Below are the code and all the weights of a small trained network. Each question names an input and a class and asks about switching units off, where a switched-off unit gives its printed mean instead of its output.

import numpy as np


def w(rows, s, z=0):
    codes = np.array(rows[::2]) - 128.0
    scale = np.full(codes.shape[1], s)
    scale[-1] = z or s
    return codes * scale


def norm(h):
    return h / np.sqrt((h * h).mean(-1, keepdims=True) + 1e-5)


def f(y):
    return np.maximum(y, 0)


def log_softmax(a):
    a = a - a.max(-1, keepdims=True)
    return a - np.log(np.exp(a).sum(-1, keepdims=True))


def net(x, mask):
    res = np.array(x, float).reshape(1, 8) / 4 @ E
    u = 0
    for l in range(4):
        y = f(norm(res) @ A[l][:, :-1].T + A[l][:, -1])
        res = res + np.where(mask[u : u + 8], y, B[l][:, -1]) @ B[l][:, :-1]
        u += 8
    return log_softmax(norm(res)[-1] @ U[:, :-1].T + U[:, -1])


A, B = {}, {}
E = w([
[133,171,215,178,119,130,192,87,116],'x0',
[201,143,205,208,156,51,212,111,130],'x1',
[155,109,186,210,60,140,27,235,104],'x2',
[79,170,100,111,248,29,117,147,83],'x3',
[187,215,72,57,121,171,63,67,154],'x4',
[110,139,94,249,109,168,195,60,125],'x5',
[59,88,126,82,50,68,105,75,10],'x6',
[72,164,254,130,107,194,132,102,180],'x7',
],0.0062)
A[0] = w([
[106,152,96,155,98,185,169,77,220,131],'L0N1',
[62,46,164,141,149,138,32,90,89,197],'L0N2',
[37,117,181,94,180,128,139,152,200,89],'L0N3',
[172,138,46,126,208,244,118,144,158,140],'L0N4',
[37,105,115,233,130,160,138,65,77,3],'L0N5',
[249,254,150,218,186,81,159,75,161,37],'L0N6',
[114,35,118,127,75,213,81,129,80,144],'L0N7',
[127,94,44,44,192,104,66,110,147,77],'L0N8',
],0.0057,0.0025)
B[0] = w([
[135,188,109,134,217,170,64,114,54,220],'L0N1',
[50,110,18,60,76,74,137,92,90,224],'L0N2',
[172,136,98,53,112,207,136,129,100,189],'L0N3',
[89,149,56,24,174,73,82,234,204,230],'L0N4',
[70,122,3,150,42,188,224,104,127,200],'L0N5',
[58,105,177,207,201,108,158,119,113,253],'L0N6',
[126,181,100,149,88,7,190,154,155,214],'L0N7',
[71,169,126,90,122,89,76,138,128,226],'L0N8',
],0.0064,0.0042)
A[1] = w([
[160,133,168,143,132,182,106,117,216,94],'L1N1',
[134,2,94,128,113,124,140,210,176,177],'L1N2',
[153,119,203,165,47,170,147,160,88,47],'L1N3',
[89,125,218,120,72,133,87,135,170,164],'L1N4',
[105,61,133,176,178,137,156,128,112,3],'L1N5',
[147,118,83,111,158,197,94,146,227,151],'L1N6',
[114,102,119,169,150,78,189,181,119,114],'L1N7',
[75,80,137,113,41,152,215,112,169,156],'L1N8',
],0.0085,0.0036)
B[1] = w([
[125,101,152,88,91,60,44,225,55,184],'L1N1',
[212,151,130,197,76,216,66,201,114,242],'L1N2',
[175,152,100,254,89,225,156,122,171,192],'L1N3',
[227,193,70,164,131,199,173,242,200,202],'L1N4',
[110,191,78,110,96,103,184,78,115,169],'L1N5',
[57,195,198,15,143,118,16,171,27,245],'L1N6',
[149,63,126,127,130,202,157,99,125,244],'L1N7',
[209,185,95,108,145,204,254,170,195,252],'L1N8',
],0.0075,0.0046)
A[2] = w([
[134,115,58,75,240,239,157,100,186,169],'L2N1',
[126,12,185,112,74,137,181,91,151,45],'L2N2',
[55,122,92,148,103,177,140,6,149,114],'L2N3',
[133,146,162,41,168,57,138,155,52,105],'L2N4',
[79,82,145,146,88,63,180,133,11,135],'L2N5',
[141,118,184,108,146,195,136,100,155,59],'L2N6',
[172,128,145,103,50,133,123,70,194,79],'L2N7',
[112,79,192,112,97,106,114,75,254,2],'L2N8',
],0.0075,0.0049)
B[2] = w([
[145,205,201,65,183,65,230,123,106,254],'L2N1',
[112,133,149,98,125,233,71,194,184,136],'L2N2',
[54,167,103,152,58,168,199,200,48,189],'L2N3',
[167,113,161,108,132,112,118,2,205,225],'L2N4',
[71,45,64,95,200,231,66,85,148,197],'L2N5',
[134,119,213,108,171,17,81,125,193,139],'L2N6',
[115,152,103,172,200,190,221,39,111,141],'L2N7',
[117,150,49,18,217,202,63,164,122,128],'L2N8',
],0.0064,0.0061)
A[3] = w([
[3,128,47,122,105,142,186,121,5,111],'L3N1',
[106,116,181,56,120,148,45,76,151,37],'L3N2',
[170,79,71,138,63,88,69,159,24,155],'L3N3',
[93,112,192,190,138,149,15,242,101,45],'L3N4',
[162,82,213,237,86,183,187,137,122,71],'L3N5',
[221,130,126,91,80,95,123,218,181,44],'L3N6',
[97,97,94,182,116,166,124,34,211,4],'L3N7',
[46,173,150,47,136,205,132,150,152,134],'L3N8',
],0.0062,0.0038)
B[3] = w([
[108,66,213,126,15,221,126,145,23,253],'L3N1',
[53,204,61,74,193,70,106,123,107,175],'L3N2',
[51,103,232,73,208,167,111,82,125,189],'L3N3',
[200,51,188,156,64,117,93,191,113,183],'L3N4',
[109,148,79,198,133,85,59,74,201,203],'L3N5',
[222,119,216,127,125,156,79,182,138,178],'L3N6',
[106,228,1,129,238,134,99,131,89,134],'L3N7',
[235,156,151,114,158,47,47,123,65,245],'L3N8',
],0.007,0.0057)
U = w([
[66,128,62,169,106,139,216,87,83,144],'0',
[104,194,66,46,172,62,58,102,136,188],'1',
[93,9,86,115,103,125,88,119,96,86],'2',
[161,171,163,110,200,85,217,90,182,150],'3',
[183,141,85,196,65,180,175,170,173,183],'4',
[171,117,169,219,155,79,110,128,168,68],'5',
[181,153,155,94,97,139,52,215,105,231],'6',
[108,98,110,154,85,53,157,88,189,3],'7',
],0.013,0.0055)

Each question gives the input, the list of numbers given to net, and the class t.
The units are the neurons (one row each of A and B). Each row of codes is followed by its name. A weight is (code - 128) times the scale printed after its matrix; where a second scale follows, it is the last column's (A, B and U).
mask holds one flag per neuron, layer by layer. A switched-off neuron (its flag False) gives its mean, the last column of its row in B, instead of its output. The means were averaged over made-up inputs and are rounded, as every weight is.
A unit's drop is (log p(t) with every unit on - log p(t) with that unit switched off) / (log p(t) with every unit on - log p(t) with every unit switched off).
The circuit of an input: a set's keep is (log p(t) with only the set's units on - log p(t) with every unit switched off) / (log p(t) with every unit on - log p(t) with every unit switched off). Starting from the 12 units with the biggest drops (on a tie, the unit counted first), units are removed one at a time, each time the one whose removal leaves the highest keep (on an exact tie, the one counted first), for as long as the keep stays at least 0.8.
circuit, biggest first: the units of the circuit, biggest drop first
k most important neurons: the k neurons with the biggest drops, biggest first
top k neurons in layer l: the k neurons of layer l with the biggest drops, biggest first
input [3,8,0,-7,0,-5,-4,-1], class 5: top 2 neurons in layer 3	(L3N5 L3N1)
input [0,8,-5,-3,8,-7,5,3], class 3: circuit, biggest first	(L1N6 L2N7)
input [4,-6,-7,-5,3,7,-7,-3], class 1: circuit, biggest first	(L1N6 L0N4)
input [4,3,5,-4,1,-3,0,7], class 4: circuit, biggest first	(L1N3)
input [0,-3,-1,3,-7,-5,-1,-6], class 2: 2 most important neurons	(L1N8 L1N4)
input [5,3,3,-1,-1,3,-8,-8], class 3: top 2 neurons in layer 0	(L0N6 L0N4)
input [5,-4,-3,-1,4,1,4,-1], class 0: circuit, biggest first	(L1N6 L2N3)
input [4,-2,-2,-6,-2,1,-5,1], class 1: 2 most important neurons	(L0N1 L1N6)
input [7,4,-5,5,1,4,-3,-6], class 0: 2 most important neurons	(L0N6 L1N8)
input [1,5,8,-3,6,7,0,-6], class 5: top 2 neurons in layer 3	(L3N5 L3N1)
input [2,-3,4,-3,2,3,4,-3], class 4: top 2 neurons in layer 1	(L1N8 L1N6)
input [4,7,5,-5,4,-4,1,8], class 4: 2 most important neurons	(L1N3 L1N4)
input [6,-2,-7,-6,-4,-3,5,-4], class 4: 2 most important neurons	(L1N8 L1N6)
input [-3,-2,-8,7,-7,-3,6,0], class 2: circuit, biggest first	(L3N1)
input [8,0,-6,3,-3,0,-2,-8], class 0: top 2 neurons in layer 0	(L0N4 L0N6)
input [5,7,0,-8,4,3,-2,5], class 5: top 2 neurons in layer 2	(L2N6 L2N3)
input [-3,1,3,-3,0,7,5,0], class 0: 2 most important neurons	(L0N2 L1N4)
input [6,6,-6,-3,-6,3,-1,-4], class 0: top 2 neurons in layer 1	(L1N5 L1N4)
input [-3,8,-7,-1,-4,7,-3,-4], class 0: top 2 neurons in layer 1	(L1N5 L1N4)
input [1,-7,-2,1,-6,7,-7,-1], class 6: top 2 neurons in layer 1	(L1N6 L1N2)
input [-4,1,-8,6,-4,4,0,-4], class 0: circuit, biggest first	(L3N1)
input [7,-4,-2,-8,5,8,-8,1], class 1: top 2 neurons in layer 3	(L3N1 L3N2)
